[137 180  55 137 108 123 137 153 137  28  28 137 137 117  28 137  28] : giba
[133 130 123  91 147 165 130 143  91 103 111 181  91 112 155 161 147] : rebed
[120 145  70 139  94 148 135 145 134  95  54 149 116 130 149 153 133] : kuned
asked: [133 130 123  91 147 165 130 143  91 103 111 181  91 112 155 161 147] => rebed
places giba: [180] => 1
places rebed: [130] => 1 6
where: [135] => kuned, 6
asked: [137 180  55 137 108 123 137 153 137  28  28 137 137 117  28 137  28] => giba

[100 103 113 111 114 128 161 149 121 105 135 111 160 114  48 125 124  95
 151 102 115  95 131  92 121 127 160 123  91 119 164 120 134 165 140 123
 147 123  92  94 180 108 113  70 112 110 151 170 129 142 136 126  97 152
 112 174 122 108 113 159 150]  Rato
[114 104 112 115 119 123 173 144 115 111 131 111 157 113  48 122 124  98
 139 103 112  98 129  89 122 133 142 122 140 117 158 123 133 141 132 116
 133 122  97  95 181 102 114  71 101 115 134 154 124 141 125 130  99 136
 110 152 123 105 108 134 149]  tido
[117 108 107 103 122 119 124 150  99 119 134 108 172 116  54 120 119  95
 143 102 102 106 128  84 121 147 133 150 141 117 147 128 142 140 137 112
 113 120  97 101 181 102 110  69  90 128 117 152 119 124 112 148 103 127
 112 176 125 104 105 130 187]  luvip
[229 118 139 205 156 120 173 128 137 124 110 120 134 104  45 117 116 155
 104 103 155 116 120  89 141 116 104 157 131 115 135 137 126  92 102  98
 118 116 176  98 171  89 158  86  95 125 110 110 117 190 102 123 102 109
 106  87 116  98  97  83 125]  Sevos
asked: [100 103 113 111 114 128 161 149 121 105 135 111 160 114  48 125 124  95
 151 102 115  95 131  92 121 127 160 123  91 119 164 120 134 165 140 123
 147 123  92  94 180 108 113  70 112 110 151 170 129 142 136 126  97 152
 112 174 122 108 113 159 150] => Rato
places Sevos: [116] => 16 21 25 37 56
places luvip: [90] => 44

[ 98 138 158 153 112 145 135  21 141 177 143]  vosa
[107 116 108 123 113 165 137  88 146 130 184]  gamu
[107 116 108 123 113 165 137 106 146 130 184]  zonip
[ 87 180 148  69 198 113  85 102 145 159  75]  Muvaf
[101 101 115  95 135 154  51  95 135  79 152]  faki
[102 145 127 102 102  75  61  96 130 102 102]  Beti
[101  92  92 135  82 136  97 146 101  83 188]  mot
[ 98 138 158 153 112 157 135  21 109 177 143]  Pupat
places Beti: [102] => 0 3 4 9 10
dup Beti:  => [102]
asked: [ 87 180 148  69 198 113  85 102 145 159  75] => Muvaf
places mot: [146] => 7
asked: [102 145 127 102 102  75  61  96 130 102 102] => Beti
where: [88] => gamu, 7
asked: [101 101 115  95 135 154  51  95 135  79 152] => faki

[ 69 186  92 167 132 184  92  93 153 135 171  73] -> rasan
[ 69 186  92 167 132 184  92  93 116 103  66 138] -> fakiz
[120 153 101 153 186 163 130 108 153 102 153 143] -> mon
[127 252 105 154 124 160 190 111 115 133 120 181] -> vum
[144 169 158 117 192 169 118 117 169  42 132 169] -> Nefi
[127 114 148 145  85 141 175 116 188 187 176 207] -> kiza
[127 175 141 195 143 125 176 129 149  37 130 168] -> Tezo
[108  51  90 151 126  58 194 109  86 153  64 149] -> Rufen
[  9 160  97 165 143  87 104 147 171  31 165 147] -> varo
places Nefi: [169] => 1 5 8 11
dup mon:  => [153]

[155  74 216 163 220 176  72 120] = gup
[128 139  37  90  91 121 180  68] = nufer
[213 129  83 199 139  71 130  82] = Mipo
[123  68 141  50 194  71 159 120] = gede
[140 219  84  83 187 168  61  90] = lig
[222 188 147  96 174 152 191  63] = kefam
[ 94 172 138 138  81  57  50 152] = rima
[167  73  66  76 102 195  85 195] = fisuv
[187  76 184 178  42 134 176 119] = bizo
[131 129  64 202 181 131 160 217] = Moki
[ 34 183 127 199  89 136 211  75] = begi
[ 61 136 177  61 105 139 123 171] = supe
where: [127] => begi, 2
where: [222] => kefam, 0
where: [130] => Mipo, 6
where: [128] => nufer, 0
places Moki: [131] => 0 5

